Below are the code and all the weights of a small trained network. Each question names an input and a target symbol and asks about switching units off, where a switched-off unit gives its printed mean instead of its output.

import numpy as np


def w(rows, s, z=0):
    codes = np.array(rows[::2]) - 128.0
    scale = np.full(codes.shape[1], s)
    scale[-1] = z or s
    return codes * scale


def f(y):
    return y / 2 * (1 + np.tanh(0.7978845608 * (y + 0.044715 * y**3)))


def softmax(a):
    e = np.exp(a - a.max(-1, keepdims=True))
    return e / e.sum(-1, keepdims=True)


def log_softmax(a):
    a = a - a.max(-1, keepdims=True)
    return a - np.log(np.exp(a).sum(-1, keepdims=True))


def net(x, mask):
    ids = ['ΦΨβγηλμω'.index(c) for c in x.split()]
    T = len(ids)
    res = E[ids] + P[:T]
    u = 0
    for l in range(3):
        r = res
        for j in range(3):
            rows = slice(2 * j, 2 * j + 2)
            q, k, v = (r @ M[l][rows].T for M in (Q, K, V))
            z = softmax(np.where(np.tri(T) > 0, q @ k.T / 2**0.5, -1e9)) @ v
            o = O[l][rows]
            res = res + np.where(mask[u + j], z, o[:, -1]) @ o[:, :-1]
        u += 3
        y = f(res @ A[l][:, :-1].T + A[l][:, -1])
        res = res + np.where(mask[u : u + 12], y, B[l][:, -1]) @ B[l][:, :-1]
        u += 12
    return log_softmax(res[-1] @ U[:, :-1].T + U[:, -1])


Q, K, V, O, A, B = {}, {}, {}, {}, {}, {}
E = w([
[103,199,187,1],'Φ',
[121,136,225,62],'Ψ',
[76,166,184,239],'β',
[175,75,68,160],'γ',
[12,72,139,22],'η',
[104,44,42,4],'λ',
[209,245,53,174],'μ',
[119,4,231,52],'ω',
],0.0081)
P = w([
[71,135,114,40],'0',
[84,137,118,69],'1',
[103,129,109,86],'2',
[116,127,110,101],'3',
[223,115,163,109],'4',
[123,121,109,133],'5',
[106,116,103,148],'6',
[126,110,117,159],'7',
[151,114,128,168],'8',
[114,105,109,186],'9',
[52,111,79,202],'10',
[252,102,191,196],'11',
[152,116,151,164],'12',
],0.0036)
Q[0] = w([
[186,79,131,156],'0.h1',
[119,81,148,89],'0.h1',
[126,131,79,213],'0.h2',
[112,108,218,6],'0.h2',
[97,150,226,106],'0.h3',
[185,89,2,180],'0.h3',
],0.0067)
K[0] = w([
[116,151,194,156],'0.h1',
[150,39,98,64],'0.h1',
[108,69,13,214],'0.h2',
[147,165,221,46],'0.h2',
[156,133,108,253],'0.h3',
[120,141,126,20],'0.h3',
],0.0064)
V[0] = w([
[122,181,150,143],'0.h1',
[179,171,84,171],'0.h1',
[179,104,64,141],'0.h2',
[156,151,193,5],'0.h2',
[180,145,175,255],'0.h3',
[152,79,202,66],'0.h3',
],0.0049)
O[0] = w([
[189,142,62,178,128],'0.h1',
[96,142,138,213,67],'0.h1',
[97,161,122,182,71],'0.h2',
[26,159,150,1,255],'0.h2',
[111,96,230,137,61],'0.h3',
[159,135,52,113,173],'0.h3',
],0.0049,0.0037)
A[0] = w([
[61,129,226,121,253],'0.n1',
[132,201,113,254,246],'0.n2',
[243,137,63,131,201],'0.n3',
[160,18,55,127,169],'0.n4',
[166,183,165,177,141],'0.n5',
[134,176,140,190,143],'0.n6',
[168,219,32,91,155],'0.n7',
[101,88,139,2,254],'0.n8',
[56,73,192,181,191],'0.n9',
[122,210,103,72,211],'0.n10',
[165,248,88,72,207],'0.n11',
[171,113,221,57,201],'0.n12',
],0.0062,0.003)
B[0] = w([
[75,137,200,94,190],'0.n1',
[178,238,145,247,141],'0.n2',
[133,138,2,166,134],'0.n3',
[159,4,69,139,135],'0.n4',
[162,191,131,123,125],'0.n5',
[200,187,166,174,124],'0.n6',
[152,186,50,114,153],'0.n7',
[72,40,129,73,254],'0.n8',
[52,191,173,128,139],'0.n9',
[113,179,112,82,187],'0.n10',
[127,231,97,75,183],'0.n11',
[46,119,166,107,190],'0.n12',
],0.0058,0.0084)
Q[1] = w([
[85,170,130,96],'1.h1',
[191,132,183,192],'1.h1',
[147,165,77,189],'1.h2',
[253,152,82,175],'1.h2',
[69,153,99,178],'1.h3',
[152,84,63,55],'1.h3',
],0.0052)
K[1] = w([
[64,194,85,140],'1.h1',
[150,100,80,43],'1.h1',
[58,95,130,95],'1.h2',
[117,2,152,100],'1.h2',
[133,124,140,139],'1.h3',
[179,157,79,155],'1.h3',
],0.0071)
V[1] = w([
[127,123,151,233],'1.h1',
[83,145,148,186],'1.h1',
[210,125,200,148],'1.h2',
[66,3,135,70],'1.h2',
[72,72,80,57],'1.h3',
[82,79,179,105],'1.h3',
],0.005)
O[1] = w([
[207,14,167,136,34],'1.h1',
[122,89,202,35,114],'1.h1',
[186,166,74,91,67],'1.h2',
[132,81,34,184,123],'1.h2',
[4,141,179,150,254],'1.h3',
[81,172,181,205,181],'1.h3',
],0.0031,0.007)
A[1] = w([
[157,155,54,92,160],'1.n1',
[100,201,63,104,92],'1.n2',
[103,162,143,77,119],'1.n3',
[71,1,15,135,145],'1.n4',
[69,172,227,117,252],'1.n5',
[58,74,57,200,245],'1.n6',
[162,177,143,199,198],'1.n7',
[96,192,25,124,145],'1.n8',
[76,90,126,136,188],'1.n9',
[144,194,24,123,177],'1.n10',
[196,43,90,183,174],'1.n11',
[107,142,157,228,189],'1.n12',
],0.0069,0.0034)
B[1] = w([
[185,141,57,133,144],'1.n1',
[151,180,36,61,163],'1.n2',
[55,91,98,101,188],'1.n3',
[187,65,197,106,166],'1.n4',
[34,193,145,112,253],'1.n5',
[227,43,252,139,157],'1.n6',
[211,201,111,196,149],'1.n7',
[216,171,75,84,166],'1.n8',
[127,110,226,115,167],'1.n9',
[223,107,55,141,154],'1.n10',
[100,3,107,201,130],'1.n11',
[147,211,170,146,147],'1.n12',
],0.005,0.014)
Q[2] = w([
[101,205,82,148],'2.h1',
[108,219,152,143],'2.h1',
[150,131,85,181],'2.h2',
[254,114,73,151],'2.h2',
[83,143,151,93],'2.h3',
[26,206,191,69],'2.h3',
],0.0061)
K[2] = w([
[130,172,76,169],'2.h1',
[203,92,42,117],'2.h1',
[144,208,153,82],'2.h2',
[68,98,91,2],'2.h2',
[159,190,99,173],'2.h3',
[143,172,156,225],'2.h3',
],0.0061)
V[2] = w([
[86,123,145,58],'2.h1',
[82,189,147,117],'2.h1',
[81,55,119,50],'2.h2',
[110,233,187,140],'2.h2',
[232,180,148,197],'2.h3',
[85,165,254,89],'2.h3',
],0.0064)
O[2] = w([
[148,200,148,141,199],'2.h1',
[71,182,103,124,161],'2.h1',
[51,140,72,212,66],'2.h2',
[243,221,205,152,254],'2.h2',
[150,120,116,57,161],'2.h3',
[115,255,180,159,209],'2.h3',
],0.0053,0.0083)
A[2] = w([
[190,196,83,109,162],'2.n1',
[193,125,164,56,88],'2.n2',
[118,192,144,176,150],'2.n3',
[110,42,97,126,62],'2.n4',
[193,133,155,255,254],'2.n5',
[16,155,164,210,63],'2.n6',
[183,176,94,141,212],'2.n7',
[77,103,209,84,178],'2.n8',
[157,165,79,187,185],'2.n9',
[142,115,50,135,158],'2.n10',
[191,137,195,123,136],'2.n11',
[160,49,78,139,115],'2.n12',
],0.0077,0.0057)
B[2] = w([
[129,69,175,95,191],'2.n1',
[232,149,62,194,191],'2.n2',
[175,108,110,97,201],'2.n3',
[168,181,106,211,151],'2.n4',
[34,137,128,66,192],'2.n5',
[254,75,71,221,180],'2.n6',
[99,62,144,94,179],'2.n7',
[146,125,150,169,252],'2.n8',
[133,87,132,75,171],'2.n9',
[152,127,202,97,149],'2.n10',
[103,201,128,121,186],'2.n11',
[149,226,137,231,142],'2.n12',
],0.0061,0.019)
U = w([
[192,77,160,209,14],'Φ',
[137,181,172,114,112],'Ψ',
[2,76,146,84,223],'β',
[194,164,56,208,196],'γ',
[113,118,108,130,66],'η',
[103,108,117,177,230],'λ',
[190,49,122,74,103],'μ',
[96,204,12,125,1],'ω',
],0.0072,0.0025)

Each question gives the input, a string of symbols that net reads in full, and the target symbol t.
The units are the heads (2 rows each of Q, K, V and O) and the neurons (one row each of A and B). Each row of codes is followed by its name. A weight is (code - 128) times the scale printed after its matrix; where a second scale follows, it is the last column's (O, A, B and U).
mask holds one flag per unit, layer by layer, with each layer's heads first. A switched-off unit (its flag False) gives its mean, the last column of its rows in O or B, instead of its output. The means were averaged over made-up inputs and are rounded, as every weight is.
A unit's drop is (log p(t) with every unit on - log p(t) with that unit switched off) / (log p(t) with every unit on - log p(t) with every unit switched off).
most important unit: the unit with the biggest drop
top k neurons: the k neurons with the biggest drops, biggest first
k most important neurons of layer l: the k neurons of layer l with the biggest drops, biggest first
drop when u is switched off: that unit's drop, to one decimal
input β Ψ γ Φ β Φ Φ Φ μ ω η Ψ, target μ: top 2 neurons : 0.n2; 1.n7
input Φ ω Φ, target ω: most important unit : 0.h3
input β Φ Ψ μ Φ Φ Φ β Φ Φ Ψ γ Ψ, target β: top 3 neurons : 1.n11; 1.n5; 0.n3
input μ β Φ η β γ Ψ Φ β Φ β ω ω, target Ψ: top 3 neurons : 0.n2; 1.n7; 1.n12
input β β ω Φ λ β Φ γ ω, target β: top 2 neurons : 1.n11; 0.n4
input Φ η λ η, target λ: 2 most important neurons of layer 2 : 2.n6; 2.n5
input Ψ Φ Φ λ Φ Φ λ Ψ Ψ η, target Φ: top 2 neurons : 2.n6; 2.n5
input ω Φ ω Φ Φ β β Φ η Φ μ ω, target μ: 2 most important neurons of layer 0 : 0.n2; 0.n8
input Φ β Φ Φ Φ Φ Φ Φ γ ω, target β: top 2 neurons : 2.n2; 0.n8
input β Ψ γ Φ ω Ψ γ ω Φ Ψ Φ λ, target β: 3 most important neurons of layer 2 : 2.n2; 2.n6; 2.n8
input η Ψ Ψ Φ ω β Φ λ Ψ Φ ω, target Ψ: top 2 neurons : 0.n8; 0.n2
input λ β Φ γ Φ μ Φ Ψ, target μ: top 4 neurons : 0.n2; 1.n7; 0.n8; 1.n10
input β Φ η Φ Φ ω β Ψ μ Φ Φ λ, target β: 2 most important neurons of layer 1 : 1.n4; 1.n5
input Ψ β Ψ Ψ β Ψ γ λ λ Φ, target β: most important neuron of layer 2 : 2.n2
input γ η β Φ Φ β Φ Φ ω μ, target μ: 3 most important neurons of layer 2 : 2.n1; 2.n9; 2.n7
input β β ω Φ β λ γ η, target β: 3 most important neurons of layer 1 : 1.n11; 1.n6; 1.n5
input Φ μ Φ β λ Φ Φ μ Φ Φ η, target μ: 2 most important neurons of layer 1 : 1.n10; 1.n7
input Φ Φ β Φ η, target Ψ: top 2 neurons : 0.n8; 0.n2
input Ψ Φ Ψ β Φ γ, target β: 3 most important neurons of layer 2 : 2.n5; 2.n2; 2.n6
input Φ Φ λ Φ β λ λ γ λ γ Ψ, target β: most important unit : 2.h2
input λ μ λ λ, target γ: 2 most important neurons of layer 2 : 2.n12; 2.n4
input ω Φ γ λ η Φ, target β: top 2 neurons : 2.n2; 2.n6
input β β β μ β Ψ β β Ψ Φ γ, target β: top 2 neurons : 2.n5; 2.n2
input Ψ ω Ψ ω, target Φ: drop when 2.n6 is switched off : 1.0
input Φ Φ ω Ψ Φ Φ ω Ψ Φ Ψ, target γ: drop when 2.n6 is switched off : 1.0
input Φ ω μ Φ Ψ λ ω, target μ: drop when 0.n8 is switched off : 0.3
input η μ Φ η, target μ: drop when 0.n2 is switched off : 0.2
